Below is a small trained network, with its code and all its weights. Each question gives an input and a target symbol and asks what happens when units are switched off, that is, made to give their printed mean instead of their output.

import numpy as np


def w(rows, s, z=0):
    codes = np.array(rows[::2]) - 128.0
    scale = np.full(codes.shape[1], s)
    scale[-1] = z or s
    return codes * scale


def norm(h):
    return h / np.sqrt((h * h).mean(-1, keepdims=True) + 1e-5)


def f(y):
    return np.maximum(y, 0)


def softmax(a):
    e = np.exp(a - a.max(-1, keepdims=True))
    return e / e.sum(-1, keepdims=True)


def log_softmax(a):
    a = a - a.max(-1, keepdims=True)
    return a - np.log(np.exp(a).sum(-1, keepdims=True))


def net(x, mask):
    ids = ['ΞΠΦΨΩαβγεζηλμστ'.index(c) for c in x.split()]
    T = len(ids)
    res = E[ids] + P[:T]
    q, k, v = (norm(res) @ M[0].T for M in (Q, K, V))
    z = softmax(np.where(np.tri(T) > 0, q @ k.T / 2**0.5, -1e9)) @ v
    res = res + np.where(mask[0], z, O[0][:, -1]) @ O[0][:, :-1]
    y = f(norm(res) @ A[0][:, :-1].T + A[0][:, -1])
    res = res + np.where(mask[1:13], y, B[0][:, -1]) @ B[0][:, :-1]
    return log_softmax(norm(res)[-1] @ U[:, :-1].T + U[:, -1])


Q, K, V, O, A, B = {}, {}, {}, {}, {}, {}
E = w([
[138,137,174,98,16,167,102,108,104,64,146],'Ξ',
[138,195,153,51,66,132,115,138,115,83,176],'Π',
[144,178,127,53,51,150,139,131,74,138,123],'Φ',
[147,164,71,179,121,135,231,4,233,119,150],'Ψ',
[180,168,139,116,72,192,107,101,66,75,119],'Ω',
[114,147,138,92,51,162,93,121,90,118,130],'α',
[144,90,94,130,137,80,151,141,145,106,99],'β',
[164,188,127,103,42,156,85,156,124,106,125],'γ',
[204,124,135,52,83,138,129,102,59,159,136],'ε',
[179,161,140,84,47,122,147,167,78,134,159],'ζ',
[149,169,191,76,92,106,168,105,61,101,137],'η',
[169,179,157,61,64,115,82,91,97,94,112],'λ',
[146,177,151,167,156,103,75,115,95,196,227],'μ',
[170,152,160,98,29,162,114,128,77,114,99],'σ',
[159,143,121,50,42,145,70,112,129,154,150],'τ',
],0.0037)
P = w([
[252,94,252,96,106,196,183,155,198,166,108],'0',
[232,142,174,94,98,128,156,154,155,138,142],'1',
[202,145,164,96,101,127,139,140,139,109,149],'2',
[180,142,152,103,100,128,123,135,126,110,150],'3',
[167,141,141,113,99,126,108,130,119,108,150],'4',
[159,140,127,118,108,133,106,127,105,104,150],'5',
[147,136,110,119,100,130,103,121,92,95,150],'6',
[134,129,110,128,91,130,98,114,88,91,148],'7',
[122,125,97,125,97,131,92,111,86,84,146],'8',
[112,121,87,131,96,135,95,107,84,85,145],'9',
[108,117,83,136,92,135,90,112,77,85,149],'10',
],0.0022)
Q[0] = w([
[63,143,193,154,237,142,114,185,163,214,144],'H0',
[219,174,119,149,66,118,83,45,94,122,251],'H0',
],0.0029)
K[0] = w([
[129,153,155,122,155,93,2,194,5,162,222],'H0',
[145,192,151,196,154,213,175,35,208,164,187],'H0',
],0.0026)
V[0] = w([
[141,162,231,108,137,135,24,192,43,169,188],'H0',
[115,40,132,30,125,105,93,251,67,76,51],'H0',
],0.0023)
O[0] = w([
[165,171,150,109,49,161,171,112,166,84,2,254],'H0',
[187,165,243,92,45,198,114,120,127,127,200,160],'H0',
],0.0029,0.0019)
A[0] = w([
[136,128,149,106,103,120,162,137,172,104,101,134],'N0',
[2,68,80,142,215,120,128,154,131,134,110,100],'N1',
[114,167,138,117,127,127,99,125,91,162,170,69],'N2',
[99,166,76,96,143,122,115,133,94,126,81,82],'N3',
[52,143,100,149,141,161,93,138,119,98,102,36],'N4',
[150,111,152,92,110,146,207,153,180,118,40,145],'N5',
[125,170,242,94,97,203,108,115,130,163,140,136],'N6',
[133,113,137,87,131,166,224,128,220,122,22,9],'N7',
[164,97,117,101,164,111,170,157,160,135,125,113],'N8',
[113,76,124,117,143,127,117,125,116,97,155,37],'N9',
[1,115,122,145,204,122,96,167,103,178,110,98],'N10',
[116,179,137,174,116,134,101,94,120,149,53,90],'N11',
],0.0052,0.0014)
B[0] = w([
[144,132,110,130,136,146,136,133,113,149,69,179],'N0',
[147,218,95,46,82,137,93,120,81,97,130,131],'N1',
[115,95,118,139,147,130,167,131,171,112,77,162],'N2',
[125,127,185,152,140,153,136,132,165,145,118,141],'N3',
[174,142,131,124,166,123,155,148,153,158,156,131],'N4',
[101,193,112,86,162,112,108,127,116,147,204,188],'N5',
[174,213,147,55,116,135,120,151,94,165,136,254],'N6',
[200,76,254,134,84,166,150,160,155,166,129,155],'N7',
[85,131,103,149,114,143,116,105,116,103,92,147],'N8',
[107,145,172,134,145,155,131,132,148,170,143,136],'N9',
[164,184,195,133,65,116,113,129,97,173,125,130],'N10',
[86,69,108,121,111,144,119,125,108,86,153,157],'N11',
],0.0058,0.0065)
U = w([
[124,142,150,244,139,31,82,104,111,212,114,120],'Ξ',
[142,46,135,168,45,164,99,112,84,49,25,250],'Π',
[91,68,79,98,120,130,50,119,223,203,120,36],'Φ',
[126,193,15,87,100,117,87,86,69,65,124,125],'Ψ',
[117,74,89,151,124,73,209,224,117,138,148,78],'Ω',
[80,103,198,133,175,61,218,94,91,87,122,40],'α',
[148,132,85,188,145,149,91,231,236,115,120,74],'β',
[150,116,128,204,254,236,107,130,112,104,140,55],'γ',
[139,36,108,117,191,130,149,90,75,211,109,55],'ε',
[48,111,141,138,145,171,217,161,158,162,35,39],'ζ',
[155,118,101,164,123,144,229,27,224,134,152,100],'η',
[55,131,150,96,172,114,172,179,224,41,167,41],'λ',
[187,195,210,88,120,140,127,162,115,209,140,182],'μ',
[103,105,200,119,202,74,51,73,195,87,49,87],'σ',
[66,53,173,167,99,140,71,108,126,82,252,251],'τ',
],0.0071,0.0019)

Each question gives the input, a string of symbols that net reads in full, and the target symbol t.
The units are the heads (2 rows each of Q, K, V and O) and the neurons (one row each of A and B). Each row of codes is followed by its name. A weight is (code - 128) times the scale printed after its matrix; where a second scale follows, it is the last column's (O, A, B and U).
mask holds one flag per unit, heads first, then neurons. A switched-off unit (its flag False) gives its mean, the last column of its rows in O or B, instead of its output. The means were averaged over made-up inputs and are rounded, as every weight is.
A unit's drop is (log p(t) with every unit on - log p(t) with that unit switched off) / (log p(t) with every unit on - log p(t) with every unit switched off).
The circuit of an input: a set's keep is (log p(t) with only the set's units on - log p(t) with every unit switched off) / (log p(t) with every unit on - log p(t) with every unit switched off). Starting from the 12 units with the biggest drops (on a tie, the unit counted first), units are removed one at a time, each time the one whose removal leaves the highest keep (on an exact tie, the one counted first), for as long as the keep stays at least 0.8.
units of the circuit, in order: the units of the circuit, biggest drop first
most important unit: the unit with the biggest drop
k most important neurons: the k neurons with the biggest drops, biggest first
drop of u: that unit's drop, to one decimal
input Ψ μ λ τ τ τ, target Φ: units of the circuit, in order => (H0; N6; N3)
input α μ β τ β, target Ψ: 3 most important neurons => (N6; N8; N7)
input β μ Ξ γ β Ψ α σ τ γ Π, target λ: units of the circuit, in order => (H0; N6; N2; N3)
input β β Ω λ β, target Π: units of the circuit, in order => (N6; N8)
input ε β λ Ψ Ψ ε, target Ψ: most important unit => N1
input β β β τ σ β β, target τ: units of the circuit, in order => (H0; N6)
input Ξ α β β β, target Π: 4 most important neurons => (N5; N6; N8; N7)
input Ψ ζ Ω Ω, target γ: units of the circuit, in order => (H0; N6; N3)
input Ψ μ μ μ β ε μ γ η Ξ, target τ: units of the circuit, in order => (N6; H0; N9)
input μ λ Ψ μ β μ μ λ α ε, target ε: units of the circuit, in order => (H0; N6)
input γ λ Ω α μ τ β Ψ τ β, target Ψ: 3 most important neurons => (N1; N6; N7)
input μ Ψ β μ σ Ξ, target τ: 4 most important neurons => (N6; N0; N5; N7)
input ε γ Ψ Ξ ζ Ω η Ψ, target Ψ: 2 most important neurons => (N1; N2)
input μ Ω Ξ β α ε μ, target Ψ: most important unit => H0
input α λ Ψ β μ ζ, target Ω: 2 most important neurons => (N6; N5)
input η β η γ τ μ Ψ Ω ε, target ε: 2 most important neurons => (N6; N5)
input λ Ψ Ω λ Ω α μ, target Ξ: 2 most important neurons => (N6; N10)
input ε Ψ Ω β β μ, target Ξ: drop of N6 => 0.6
input Φ Ψ Ω β σ Ω ε Ξ λ, target σ: drop of N6 => 0.8
input β β Ψ σ β σ μ Ω, target γ: drop of N5 => 0.1
input β Ψ α ζ η, target α: most important neuron => (N6)
